Here is a tiny trained network, its code and every weight. The questions are about switching its units off for an input and a target symbol, where a switched-off unit gives its printed mean instead of its output.

import numpy as np


def w(rows, s, z=0):
    codes = np.array(rows[::2]) - 128.0
    scale = np.full(codes.shape[1], s)
    scale[-1] = z or s
    return codes * scale


def norm(h):
    return h / np.sqrt((h * h).mean(-1, keepdims=True) + 1e-5)


def f(y):
    return y / 2 * (1 + np.tanh(0.7978845608 * (y + 0.044715 * y**3)))


def softmax(a):
    e = np.exp(a - a.max(-1, keepdims=True))
    return e / e.sum(-1, keepdims=True)


def log_softmax(a):
    a = a - a.max(-1, keepdims=True)
    return a - np.log(np.exp(a).sum(-1, keepdims=True))


def net(x, mask):
    ids = ['αβγδεηλμξπστφψω'.index(c) for c in x.split()]
    T = len(ids)
    res = E[ids] + P[:T]
    r = norm(res)
    for j in range(3):
        rows = slice(2 * j, 2 * j + 2)
        q, k, v = (r @ M[0][rows].T for M in (Q, K, V))
        z = softmax(np.where(np.tri(T) > 0, q @ k.T / 2**0.5, -1e9)) @ v
        o = O[0][rows]
        res = res + np.where(mask[j], z, o[:, -1]) @ o[:, :-1]
    y = f(norm(res) @ A[0][:, :-1].T + A[0][:, -1])
    res = res + np.where(mask[3:27], y, B[0][:, -1]) @ B[0][:, :-1]
    return log_softmax(norm(res)[-1] @ U[:, :-1].T + U[:, -1])


Q, K, V, O, A, B = {}, {}, {}, {}, {}, {}
E = w([
[9,144,16,36,174],'α',
[170,126,97,76,167],'β',
[189,98,152,160,152],'γ',
[55,134,155,99,146],'δ',
[208,69,152,141,164],'ε',
[118,167,117,153,163],'η',
[123,163,117,135,151],'λ',
[155,155,173,148,93],'μ',
[151,111,168,167,111],'ξ',
[119,90,93,90,76],'π',
[69,2,169,88,68],'σ',
[51,145,176,187,249],'τ',
[117,118,122,163,162],'φ',
[149,122,71,150,112],'ψ',
[187,138,158,103,132],'ω',
],0.0086)
P = w([
[220,21,170,87,198],'0',
[182,61,138,105,197],'1',
[176,83,116,128,176],'2',
[142,103,114,136,155],'3',
[117,117,110,150,137],'4',
[90,133,116,168,122],'5',
[67,145,117,177,107],'6',
[42,164,121,196,82],'7',
[27,172,114,204,71],'8',
[5,192,113,218,51],'9',
],0.0017)
Q[0] = w([
[89,64,87,87,157],'H0',
[242,90,210,2,96],'H0',
[145,90,175,150,59],'H1',
[82,210,134,245,167],'H1',
[99,101,98,64,67],'H2',
[150,92,107,84,145],'H2',
],0.0086)
K[0] = w([
[128,110,58,98,148],'H0',
[194,90,183,2,209],'H0',
[187,150,194,107,107],'H1',
[65,126,139,231,44],'H1',
[110,73,44,90,129],'H2',
[169,125,122,89,142],'H2',
],0.0091)
V[0] = w([
[117,141,252,163,153],'H0',
[93,115,132,76,246],'H0',
[169,207,180,28,114],'H1',
[177,6,160,97,135],'H1',
[169,175,107,72,180],'H2',
[178,107,121,46,131],'H2',
],0.0034)
O[0] = w([
[83,115,60,59,179,9],'H0',
[43,126,181,125,81,202],'H0',
[112,252,119,56,126,71],'H1',
[87,144,58,195,95,163],'H1',
[112,166,117,175,51,208],'H2',
[77,137,204,185,86,165],'H2',
],0.0038,0.0015)
A[0] = w([
[112,139,137,144,126,90],'N0',
[135,118,96,86,183,119],'N1',
[161,56,117,124,46,57],'N2',
[120,168,112,131,98,86],'N3',
[53,116,149,160,148,75],'N4',
[169,86,165,96,176,105],'N5',
[123,127,136,137,136,100],'N6',
[70,68,63,132,164,63],'N7',
[165,81,209,129,104,121],'N8',
[53,171,149,111,112,67],'N9',
[26,71,215,87,81,7],'N10',
[189,67,149,98,152,142],'N11',
[157,133,112,108,162,139],'N12',
[141,131,115,97,172,120],'N13',
[166,105,117,162,133,82],'N14',
[103,143,104,135,63,115],'N15',
[106,158,155,132,139,101],'N16',
[88,115,167,117,35,135],'N17',
[148,54,100,160,183,81],'N18',
[84,54,132,92,2,2],'N19',
[117,125,117,140,114,123],'N20',
[95,107,113,55,123,134],'N21',
[77,122,63,141,143,91],'N22',
[116,57,154,156,160,113],'N23',
],0.0084,0.0057)
B[0] = w([
[89,143,121,116,117,83],'N0',
[107,114,147,214,141,159],'N1',
[143,130,61,87,88,185],'N2',
[87,132,139,63,124,106],'N3',
[75,83,149,66,123,204],'N4',
[70,156,73,180,196,117],'N5',
[107,138,139,128,121,88],'N6',
[158,70,65,81,89,194],'N7',
[90,109,106,224,177,204],'N8',
[134,178,93,172,52,183],'N9',
[189,73,168,212,22,226],'N10',
[49,159,60,232,176,204],'N11',
[153,121,157,164,116,182],'N12',
[129,120,151,171,127,141],'N13',
[154,176,152,144,139,170],'N14',
[130,136,95,79,213,168],'N15',
[97,106,120,128,91,127],'N16',
[145,95,94,213,223,214],'N17',
[196,162,175,77,60,248],'N18',
[185,191,150,38,253,144],'N19',
[127,144,118,124,137,137],'N20',
[178,165,147,200,168,214],'N21',
[131,60,122,147,122,192],'N22',
[142,192,170,45,130,243],'N23',
],0.0051,0.0014)
U = w([
[112,153,118,228,198,127],'α',
[208,207,217,113,121,75],'β',
[132,206,107,65,136,140],'γ',
[123,160,107,92,140,93],'δ',
[173,4,153,138,185,50],'ε',
[154,71,164,31,113,252],'η',
[61,181,134,115,54,92],'λ',
[55,84,39,105,141,242],'μ',
[95,132,163,85,101,252],'ξ',
[124,120,128,118,135,50],'π',
[208,115,58,138,58,104],'σ',
[97,119,138,117,122,103],'τ',
[87,59,176,182,34,25],'φ',
[49,116,192,81,207,203],'ψ',
[178,121,86,68,237,144],'ω',
],0.014,0.0031)

Each question gives the input, a string of symbols that net reads in full, and the target symbol t.
The units are the heads (2 rows each of Q, K, V and O) and the neurons (one row each of A and B). Each row of codes is followed by its name. A weight is (code - 128) times the scale printed after its matrix; where a second scale follows, it is the last column's (O, A, B and U).
mask holds one flag per unit, heads first, then neurons. A switched-off unit (its flag False) gives its mean, the last column of its rows in O or B, instead of its output. The means were averaged over made-up inputs and are rounded, as every weight is.
A unit's drop is (log p(t) with every unit on - log p(t) with that unit switched off) / (log p(t) with every unit on - log p(t) with every unit switched off).
The circuit of an input: a set's keep is (log p(t) with only the set's units on - log p(t) with every unit switched off) / (log p(t) with every unit on - log p(t) with every unit switched off). Starting from the 12 units with the biggest drops (on a tie, the unit counted first), units are removed one at a time, each time the one whose removal leaves the highest keep (on an exact tie, the one counted first), for as long as the keep stays at least 0.8.
circuit, biggest first: the units of the circuit, biggest drop first
most important unit: the unit with the biggest drop
k most important neurons: the k neurons with the biggest drops, biggest first
drop of u: that unit's drop, to one decimal
input ξ δ ξ, target β: circuit, biggest first : [N23]
input β μ η ψ φ, target β: circuit, biggest first : [N18 N23]
input δ δ τ η α ξ, target α: 2 most important neurons : [N8 N11]
input β ε σ π α ω ξ τ ξ, target β: circuit, biggest first : [H0 H2 N23]
input σ ξ β η ψ α τ η γ γ, target β: 2 most important neurons : [N18 N23]
input ψ η α β γ μ μ ψ φ, target β: circuit, biggest first : [N18 H1 N23]
input α β β η, target ψ: circuit, biggest first : [H1 H0 N4]
input β β λ ψ φ ε β, target γ: 4 most important neurons : [N10 N15 N3 N18]
input η ψ η β φ β ψ σ, target ε: circuit, biggest first : [N19 N10 N17]
input σ π δ ω ξ ε μ ψ τ λ, target β: 4 most important neurons : [N11 N8 N17 N5]
input φ φ τ ω ω η δ ε β ξ, target α: 4 most important neurons : [N8 N17 N10 N19]
input σ ω ω δ β δ σ λ, target μ: 3 most important neurons : [N18 N23 N10]
input π β ω ψ φ ξ β γ, target α: 3 most important neurons : [N11 N8 N5]
input ψ δ β ψ π τ λ β λ, target λ: most important unit : H1
input ψ ω ψ η δ μ, target α: 2 most important neurons : [N17 N8]
input β ψ α ε γ α η, target ψ: 2 most important neurons : [N10 N18]
input ξ η β ε η π, target ω: 2 most important neurons : [N19 N17]
input ψ μ γ, target α: 2 most important neurons : [N11 N5]
input β μ β τ ψ β ξ η, target ε: drop of H2 : 1.0
input π μ η τ β ψ β, target β: drop of H2 : 0.7
input η δ φ β μ β β σ η, target μ: drop of N10 : 0.3
